Below is a small trained network, with its code and all its weights. Each question gives an input and a class and asks what happens when units are switched off, that is, made to give their printed mean instead of their output.

import numpy as np


def w(rows, s, z=0):
    codes = np.array(rows[::2]) - 128.0
    scale = np.full(codes.shape[1], s)
    scale[-1] = z or s
    return codes * scale


def norm(h):
    return h / np.sqrt((h * h).mean(-1, keepdims=True) + 1e-5)


def f(y):
    return y / 2 * (1 + np.tanh(0.7978845608 * (y + 0.044715 * y**3)))


def log_softmax(a):
    a = a - a.max(-1, keepdims=True)
    return a - np.log(np.exp(a).sum(-1, keepdims=True))


def net(x, mask):
    res = np.array(x, float).reshape(1, 6) / 4 @ E
    u = 0
    for l in range(3):
        y = f(norm(res) @ A[l][:, :-1].T + A[l][:, -1])
        res = res + np.where(mask[u : u + 13], y, B[l][:, -1]) @ B[l][:, :-1]
        u += 13
    return log_softmax(norm(res)[-1] @ U[:, :-1].T + U[:, -1])


A, B = {}, {}
E = w([
[127,2,118,208,95],'x0',
[199,188,141,185,88],'x1',
[233,73,93,132,155],'x2',
[143,41,221,164,148],'x3',
[125,71,77,155,242],'x4',
[201,98,144,88,143],'x5',
],0.0045)
A[0] = w([
[113,102,2,152,118,153],'0.n0',
[115,116,151,180,153,30],'0.n1',
[204,109,98,184,129,30],'0.n2',
[132,77,89,136,175,82],'0.n3',
[155,130,117,107,195,150],'0.n4',
[54,132,80,82,38,96],'0.n5',
[146,120,181,127,77,26],'0.n6',
[95,202,125,94,108,8],'0.n7',
[159,107,180,100,172,137],'0.n8',
[138,99,164,188,71,189],'0.n9',
[141,183,62,84,144,180],'0.n10',
[103,88,164,124,147,105],'0.n11',
[96,231,151,102,38,198],'0.n12',
],0.0094,0.0018)
B[0] = w([
[170,53,49,155,198,173],'0.n0',
[122,196,125,150,88,132],'0.n1',
[214,236,184,193,102,159],'0.n2',
[82,181,32,150,200,160],'0.n3',
[138,19,41,94,123,165],'0.n4',
[144,126,156,87,214,185],'0.n5',
[152,78,23,216,98,138],'0.n6',
[131,176,169,177,146,180],'0.n7',
[109,129,81,103,183,160],'0.n8',
[141,1,155,100,76,173],'0.n9',
[174,102,218,187,125,197],'0.n10',
[63,149,121,173,84,146],'0.n11',
[153,123,176,141,178,255],'0.n12',
],0.0048,0.0063)
A[1] = w([
[121,241,219,94,224,178],'1.n0',
[113,187,133,185,178,118],'1.n1',
[93,174,142,27,115,104],'1.n2',
[185,91,207,31,1,153],'1.n3',
[173,96,104,39,174,198],'1.n4',
[36,103,103,50,111,148],'1.n5',
[220,209,98,219,77,144],'1.n6',
[160,178,159,229,234,113],'1.n7',
[137,165,83,144,147,105],'1.n8',
[193,56,110,146,182,254],'1.n9',
[130,121,93,88,143,161],'1.n10',
[86,221,159,82,126,76],'1.n11',
[162,77,164,114,142,128],'1.n12',
],0.0072,0.0016)
B[1] = w([
[62,121,163,62,141,255],'1.n0',
[123,93,113,56,154,159],'1.n1',
[107,237,159,224,49,140],'1.n2',
[153,67,67,169,86,164],'1.n3',
[27,157,107,33,29,181],'1.n4',
[253,159,215,85,53,146],'1.n5',
[187,85,190,189,106,181],'1.n6',
[112,85,121,85,108,217],'1.n7',
[212,92,79,179,101,131],'1.n8',
[105,157,134,102,75,220],'1.n9',
[44,128,103,89,150,138],'1.n10',
[63,190,200,172,156,157],'1.n11',
[127,152,127,95,60,156],'1.n12',
],0.0049,0.0064)
A[2] = w([
[151,63,158,149,128,255],'2.n0',
[108,146,187,128,124,80],'2.n1',
[80,94,146,100,122,199],'2.n2',
[56,135,128,155,110,203],'2.n3',
[143,105,127,183,86,218],'2.n4',
[200,178,102,158,136,80],'2.n5',
[160,89,88,94,130,92],'2.n6',
[138,132,71,150,183,199],'2.n7',
[144,248,162,160,143,90],'2.n8',
[37,89,158,144,113,195],'2.n9',
[122,171,194,118,140,3],'2.n10',
[161,154,186,145,129,70],'2.n11',
[135,163,123,160,72,137],'2.n12',
],0.011,0.0022)
B[2] = w([
[187,229,108,144,110,232],'2.n0',
[71,154,129,179,254,196],'2.n1',
[171,175,107,111,61,236],'2.n2',
[232,117,120,130,106,180],'2.n3',
[212,101,178,106,98,197],'2.n4',
[126,78,188,139,87,143],'2.n5',
[57,174,151,162,125,180],'2.n6',
[130,115,142,226,122,159],'2.n7',
[56,121,133,229,190,189],'2.n8',
[227,143,152,120,147,255],'2.n9',
[76,142,178,202,126,203],'2.n10',
[116,115,137,106,133,168],'2.n11',
[189,36,84,64,173,131],'2.n12',
],0.0059,0.0048)
U = w([
[72,191,236,165,204,113],'0',
[247,79,172,190,95,224],'1',
[99,78,36,175,204,2],'2',
[114,156,121,34,117,139],'3',
],0.015,0.0018)

Each question gives the input, the list of numbers given to net, and the class t.
The units are the neurons (one row each of A and B). Each row of codes is followed by its name. A weight is (code - 128) times the scale printed after its matrix; where a second scale follows, it is the last column's (A, B and U).
mask holds one flag per neuron, layer by layer. A switched-off neuron (its flag False) gives its mean, the last column of its row in B, instead of its output. The means were averaged over made-up inputs and are rounded, as every weight is.
A unit's drop is (log p(t) with every unit on - log p(t) with that unit switched off) / (log p(t) with every unit on - log p(t) with every unit switched off).
The circuit of an input: a set's keep is (log p(t) with only the set's units on - log p(t) with every unit switched off) / (log p(t) with every unit on - log p(t) with every unit switched off). Starting from the 12 units with the biggest drops (on a tie, the unit counted first), units are removed one at a time, each time the one whose removal leaves the highest keep (on an exact tie, the one counted first), for as long as the keep stays at least 0.8.
units of the circuit, in order: the units of the circuit, biggest drop first
unit that matters most: the unit with the biggest drop
top k neurons in layer l: the k neurons of layer l with the biggest drops, biggest first
drop when u is switched off: that unit's drop, to one decimal
input [-4,-6,4,0,2,-3], class 3: unit that matters most -> 1.n4
input [-3,-1,2,4,-5,4], class 3: top 2 neurons in layer 1 -> [1.n4, 1.n6]
input [6,-6,-5,-4,2,6], class 3: units of the circuit, in order -> [1.n4, 2.n2]
input [8,-4,0,-6,-8,4], class 3: top 2 neurons in layer 0 -> [0.n5, 0.n10]
input [-8,7,2,0,-6,7], class 0: top 4 neurons in layer 0 -> [0.n9, 0.n12, 0.n0, 0.n4]
input [6,-8,-6,-3,3,6], class 3: top 2 neurons in layer 0 -> [0.n6, 0.n7]
input [0,4,-3,-8,7,1], class 2: top 2 neurons in layer 1 -> [1.n5, 1.n7]
input [3,-5,7,-3,-4,-5], class 2: top 2 neurons in layer 0 -> [0.n0, 0.n3]
input [0,0,8,6,5,-8], class 2: top 2 neurons in layer 0 -> [0.n3, 0.n10]
input [-8,2,3,-4,6,-2], class 3: top 2 neurons in layer 0 -> [0.n4, 0.n10]
input [7,-7,7,0,-6,8], class 3: top 3 neurons in layer 1 -> [1.n4, 1.n6, 1.n9]
input [2,-1,-5,-1,5,-3], class 2: drop when 0.n0 is switched off -> 0.9
input [-7,-1,6,-7,6,-3], class 2: drop when 0.n0 is switched off -> 0.4
input [3,-3,0,-4,1,-8], class 2: drop when 0.n0 is switched off -> 2.3
input [-2,-3,0,-5,-2,3], class 0: unit that matters most -> 0.n7
input [-3,3,4,-8,-6,3], class 0: top 2 neurons in layer 0 -> [0.n9, 0.n12]
